Each row has a class, written after it.
+0.25 -2.27 +1.33 +1.80 -0.72 -0.08 -0.16 -0.86 +0.13 -0.52 +1.53 -2.06 +1.59 +0.66 -1.69 -0.10 -0.25 -0.85 +0.89 +1.07 +0.73 -1.09 +0.43 +1.36 +1.09 -0.98 +0.01 +0.13 -0.11 -0.05 -0.95 +0.67 -1.20 -0.12 +0.52 +0.73 -6.35 -1.36 -0.70 -0.90 +1.80 -0.04 +0.12 -0.27 -0.58 +3.12 -0.68 -1.47 -1.38 +0.91 +0.72 +0.36 -0.09 +1.86 -1.53 -> q238
+1.22 +1.26 -0.59 -0.82 -1.39 +1.89 -1.07 -1.34 +1.16 -0.65 -2.31 -1.23 +0.61 -1.08 -0.24 -0.01 -0.42 +1.61 -0.40 -2.96 +1.13 +1.05 +1.24 +0.05 -0.17 +1.07 +0.64 -0.75 -0.86 -0.02 -0.29 +0.56 -0.82 +0.54 +1.32 -2.03 +1.26 -0.21 +2.27 +0.84 +1.15 -1.63 -0.14 -0.83 -1.53 -2.21 +1.54 +0.34 -0.70 -0.19 -0.79 -1.61 -0.83 +1.23 +0.57 -> q656
+0.54 -0.34 -1.89 -0.53 +2.24 +0.62 +0.10 +0.04 +0.06 +3.46 +1.38 -2.32 +0.51 +0.74 +0.16 -2.37 -0.97 +0.08 -1.35 -2.02 +1.85 +0.22 +1.83 +1.12 +2.86 +1.36 +0.97 -0.67 -3.58 -0.14 +0.02 -0.31 +0.85 +0.17 +2.42 -1.32 -4.25 +0.74 -0.29 +0.76 +1.05 -0.64 +0.49 -0.82 +1.06 -2.37 +0.09 +0.99 +0.28 -0.10 +1.71 -0.21 +0.19 -4.75 -0.54 -> q656
-0.13 +1.06 +0.94 +0.15 -0.27 -1.96 -0.71 +2.02 -0.11 +1.02 -0.92 +3.03 -3.59 +0.87 +3.12 +0.02 -0.82 +0.10 +1.01 +0.23 -2.84 +1.04 -0.62 -0.27 -2.62 -1.15 +0.61 -0.99 -1.44 -0.23 +0.46 +2.47 -0.61 -0.53 +1.74 +1.34 -2.64 +1.32 +1.64 -0.44 -0.29 +0.49 +0.19 -0.96 +1.44 +0.46 -0.92 +1.56 -1.50 -0.39 -5.17 -1.23 -1.10 +1.16 +0.07 -> q363
+1.06 +0.69 +0.78 -0.37 +0.49 +0.59 +1.01 +1.05 +1.95 +3.20 -0.69 +0.67 -2.12 -0.06 +0.56 -0.41 +0.16 -1.77 -0.42 -3.83 +2.09 +0.97 +1.15 +3.05 +2.59 -2.09 +0.06 -0.15 +1.92 -0.06 +0.93 +0.79 +0.18 +0.18 +3.14 -0.99 -3.81 +1.68 -0.42 +0.41 +0.14 -0.82 +0.40 -0.53 +1.31 -1.59 -0.25 +0.19 -1.14 +0.04 -2.21 -0.59 -0.45 -6.66 -0.62 -> q363
+0.86 -1.13 +0.06 +0.12 -0.31 -1.45 -0.46 +1.39 +0.37 -0.27 +0.09 +2.17 +0.03 +0.14 -0.32 -1.59 +0.76 -0.63 -0.05 -2.30 -1.47 +0.85 +3.45 -1.04 +2.96 -0.95 +0.58 -0.14 +1.61 +0.71 +0.59 +0.67 +0.13 -0.09 +1.43 -0.67 -4.72 +1.09 -0.64 -0.15 -0.40 -0.51 -0.62 -1.09 -0.71 -0.47 -1.21 +1.73 -1.31 +0.75 -1.91 +0.30 +0.89 +1.35 -2.13 -> q363
+1.09 +0.60 -0.12 +1.59 -0.98 -0.30 +0.57 -0.48 +0.62 -0.65 +0.18 -1.61 +1.50 -0.15 -0.67 -0.69 -0.42 -1.07 -0.90 -2.71 +1.52 -0.21 +1.78 +0.71 +1.23 -0.63 +0.87 +0.05 +0.18 +0.42 -0.86 -0.66 +0.58 +0.02 +1.21 -1.32 -5.77 -0.12 +0.14 +0.35 +0.11 -1.02 -0.73 -1.26 -0.76 -0.70 +1.14 -1.10 -2.46 +0.17 +1.10 -0.16 -0.36 -3.30 -0.24 -> q656
+0.40 +0.18 +1.41 +2.50 -2.96 +1.02 -0.14 -2.05 +1.22 +1.15 +0.06 -1.14 +1.56 -0.40 -2.17 -1.39 -0.93 -0.54 +0.37 -4.32 +1.28 +2.41 +2.74 +1.17 +2.21 -1.48 -1.44 -0.73 +1.79 -0.59 -0.67 +0.13 -0.51 -0.29 +3.66 -0.84 -5.77 +0.05 -0.33 +1.14 +1.08 -1.26 +0.22 -1.50 -3.35 -0.57 +0.40 -1.30 +1.05 +0.08 -2.75 -0.34 +0.50 -2.14 -1.06 -> q238
+1.15 +0.97 +0.68 -0.48 -0.66 +1.65 -0.01 -0.08 +0.58 +1.33 -1.08 -0.69 -0.81 -0.92 +1.62 -0.78 -0.15 -0.47 -0.11 -3.17 +2.54 -0.14 +1.52 +0.10 +3.45 -1.57 -0.44 -0.70 +3.60 +0.46 -0.01 +0.12 +0.26 +0.37 +0.59 +0.13 -1.05 +0.35 -0.16 +0.99 +1.38 -0.89 -0.53 -0.63 +1.44 -3.50 -0.39 -0.20 -0.27 -0.54 -0.07 -0.23 +1.33 -2.66 +0.46 -> q363
+1.59 +1.60 +0.56 +0.07 -0.37 +2.07 +0.53 +0.99 +1.47 -0.37 -1.56 -0.67 -3.73 -0.55 -0.67 +1.14 -0.20 +0.25 -0.81 -3.27 +1.17 +1.64 +1.23 +0.59 -0.09 -0.22 +0.19 +1.02 +3.02 -0.29 -0.47 +0.48 -0.05 +0.05 +2.41 -1.67 -0.89 +0.25 +0.84 +1.06 +1.14 -0.08 -0.24 +0.31 -3.52 -1.05 +0.31 -1.61 -1.67 -0.10 -2.43 -0.98 +0.01 -1.87 +0.93 -> q656
-0.98 +1.93 +0.17 -2.80 +0.89 -0.50 +0.89 -1.21 +0.14 +2.91 -0.37 -0.60 -3.57 +0.68 +2.08 +0.06 -0.67 -0.59 +0.55 -0.95 +3.54 -4.59 -1.67 +3.63 +1.30 -1.24 -0.46 -0.06 -1.15 -1.18 +0.39 +1.04 -0.32 -1.37 +1.08 +0.86 +1.55 -1.24 +0.50 +0.02 -0.02 +0.01 +0.54 -0.29 +3.86 -0.77 -0.49 +0.83 -1.26 -1.35 -2.02 -0.63 -1.17 +0.27 +0.50 -> q363
+0.73 +0.46 +2.39 +4.71 -1.17 -0.45 +0.34 +0.76 +0.21 +4.56 +1.79 -0.83 -2.21 +0.67 -2.26 -1.40 -0.81 -0.12 -0.06 -6.88 +0.39 +0.93 +1.22 +3.05 +0.76 -0.23 -0.72 -0.18 +1.78 -0.09 -1.00 -0.29 -0.70 +0.37 +4.24 +0.56 -7.78 +0.52 +0.76 +0.95 +1.89 +0.87 +0.42 -0.15 -0.86 -0.40 -2.22 -2.91 +0.47 +0.95 -4.17 -0.43 -0.51 -7.72 -1.05 -> q238
+0.51 +1.73 +1.07 +1.76 +0.26 -0.62 +0.68 -0.59 +0.47 +1.12 +0.20 +0.83 -1.76 -0.92 +1.00 +0.23 -1.24 -3.24 +0.43 -3.88 +3.30 -0.20 +1.90 +1.72 +0.20 -1.16 +0.26 -1.16 +0.74 +0.34 -0.64 +0.39 -0.26 -0.12 +3.81 -1.13 -7.00 -0.26 +0.74 -0.17 +0.06 +0.52 +0.93 -2.39 +1.91 -1.45 +0.03 -0.59 -0.95 +0.49 -2.08 -0.61 -0.26 -5.58 -0.41 -> q363
-0.82 -1.21 +2.78 +1.98 -1.82 -1.52 -0.25 -0.31 +0.54 +0.99 +0.48 -0.19 -0.89 -0.17 -0.83 +0.74 -1.28 -1.50 +0.22 -2.52 +0.83 +0.02 -0.04 +0.72 +5.43 -0.95 -1.03 -3.08 +3.22 -0.97 -0.76 +0.02 -0.69 -0.36 +2.96 +1.38 -5.67 -0.39 +1.27 +0.26 +0.27 -0.19 +0.41 -0.68 -1.98 +2.47 -1.61 -2.19 -1.46 +0.45 -2.97 +1.11 -0.27 -3.49 -1.58 -> q363
+0.36 +0.78 +0.49 -2.05 +3.10 +0.66 -0.28 +1.01 +1.03 +1.60 -0.09 +0.75 -3.36 +0.39 +0.86 -0.41 -0.07 -0.40 -0.70 -0.66 +0.75 -0.02 -0.12 +0.83 +3.57 -1.22 +0.01 -0.36 +0.72 -0.04 +2.24 +0.64 +0.30 -0.24 +2.55 +0.54 -4.37 +1.69 +0.98 +0.20 -0.44 +0.67 +0.00 +0.65 -0.59 +1.62 -1.32 +1.31 -2.03 +0.72 -2.39 -0.49 +0.77 -2.91 -1.92 -> q363
+0.88 +1.15 +0.54 +2.74 -1.36 +1.18 +0.21 -0.19 +0.03 +0.21 -0.37 -0.40 -0.87 -0.11 -1.71 +0.06 -0.02 +0.02 -0.56 -2.79 +0.60 +0.27 +0.88 +0.87 -1.49 -0.49 -0.94 -0.23 +2.41 -0.19 +0.13 +0.33 -0.79 +0.04 +0.81 +0.25 -1.99 +0.05 +0.01 +0.32 -0.49 -1.00 -0.52 +0.20 -0.72 -0.48 -0.59 -2.60 -0.02 -0.15 -2.59 -0.48 +0.49 -0.85 +0.08 -> q656
-0.71 +0.91 +1.02 -0.07 -0.33 +2.92 -0.23 -1.05 +0.84 +1.70 +0.61 +0.19 -1.31 +0.69 +0.80 +1.49 -0.26 -1.63 -0.10 -0.76 +2.36 -0.05 -1.00 +0.08 +0.26 -0.53 +0.32 -0.39 +1.11 -0.26 +0.77 +0.43 -0.21 +0.04 +0.88 +0.88 +1.51 -0.08 +0.27 -0.45 +0.52 +0.61 +0.43 +1.20 +1.03 +3.09 -1.02 -1.12 +0.00 -0.40 -0.91 +0.08 -0.64 -2.07 +0.01 -> q363
+1.22 -1.05 +0.33 +3.63 -1.01 -0.15 +0.23 -0.75 -1.04 -0.88 +1.22 -1.82 -0.47 -0.01 -1.09 -0.49 -0.50 -0.46 +0.63 -2.22 +1.63 -0.92 +1.68 +1.45 +0.62 -0.76 -2.22 +0.89 +2.16 +0.07 -1.28 +0.54 +0.35 +0.55 -0.47 +1.42 -8.66 -1.37 +0.41 -0.45 +2.25 -0.74 -0.46 -0.53 +0.65 +1.05 -0.36 -2.92 -0.32 +1.02 -0.28 -0.07 -0.64 +3.23 -0.70 -> q238
+0.78 +1.01 +0.27 +0.73 -2.54 +0.59 +0.31 -0.45 +0.03 +2.25 -0.77 -1.96 +0.00 +0.82 +0.28 -0.80 -1.17 +0.61 +0.57 -1.99 +0.72 +1.62 -0.71 +0.85 +1.88 -0.07 -0.74 +0.68 -0.16 -0.11 -0.91 -0.17 -0.20 +0.72 -0.46 +1.81 -0.78 +0.87 -0.64 +0.20 +2.08 -1.18 -0.49 -1.12 +0.40 +1.00 +0.40 -0.49 -1.28 -1.06 -1.33 -0.61 -0.36 +3.72 +0.26 -> q656
+0.92 -0.77 +1.06 +3.43 -1.40 +0.79 -0.22 -2.76 +0.32 +0.05 +0.43 -3.69 +1.82 -1.41 -3.65 -1.27 -1.65 +0.23 -1.13 -3.33 +3.32 +0.44 +1.33 +2.52 -1.95 -1.01 -0.89 +0.52 -1.69 +1.16 -1.62 -0.37 -0.46 +0.02 +2.85 -2.23 -5.98 -1.65 +1.20 +0.54 +1.67 +0.22 -0.05 +0.23 -2.52 -0.79 +1.31 -3.70 +1.82 +0.50 +0.00 -0.95 -0.58 -2.69 -0.66 -> q238
+1.39 -0.87 +1.64 +0.65 -0.35 -0.57 +1.32 -1.89 +0.51 +0.42 +0.18 +0.44 -3.03 -0.56 +1.65 -0.44 -1.92 -1.83 +0.68 -3.98 +2.53 +0.11 +4.07 +0.53 +2.49 -2.04 -0.51 +0.49 +1.80 -0.04 -0.91 +0.45 +0.43 -0.44 +2.20 +2.50 -6.59 -0.28 -0.62 -0.51 +1.21 -1.14 +1.03 -3.17 +2.35 -0.79 -1.63 -0.99 -2.90 +0.30 +0.02 -0.98 -1.11 -4.71 -0.49 -> q238
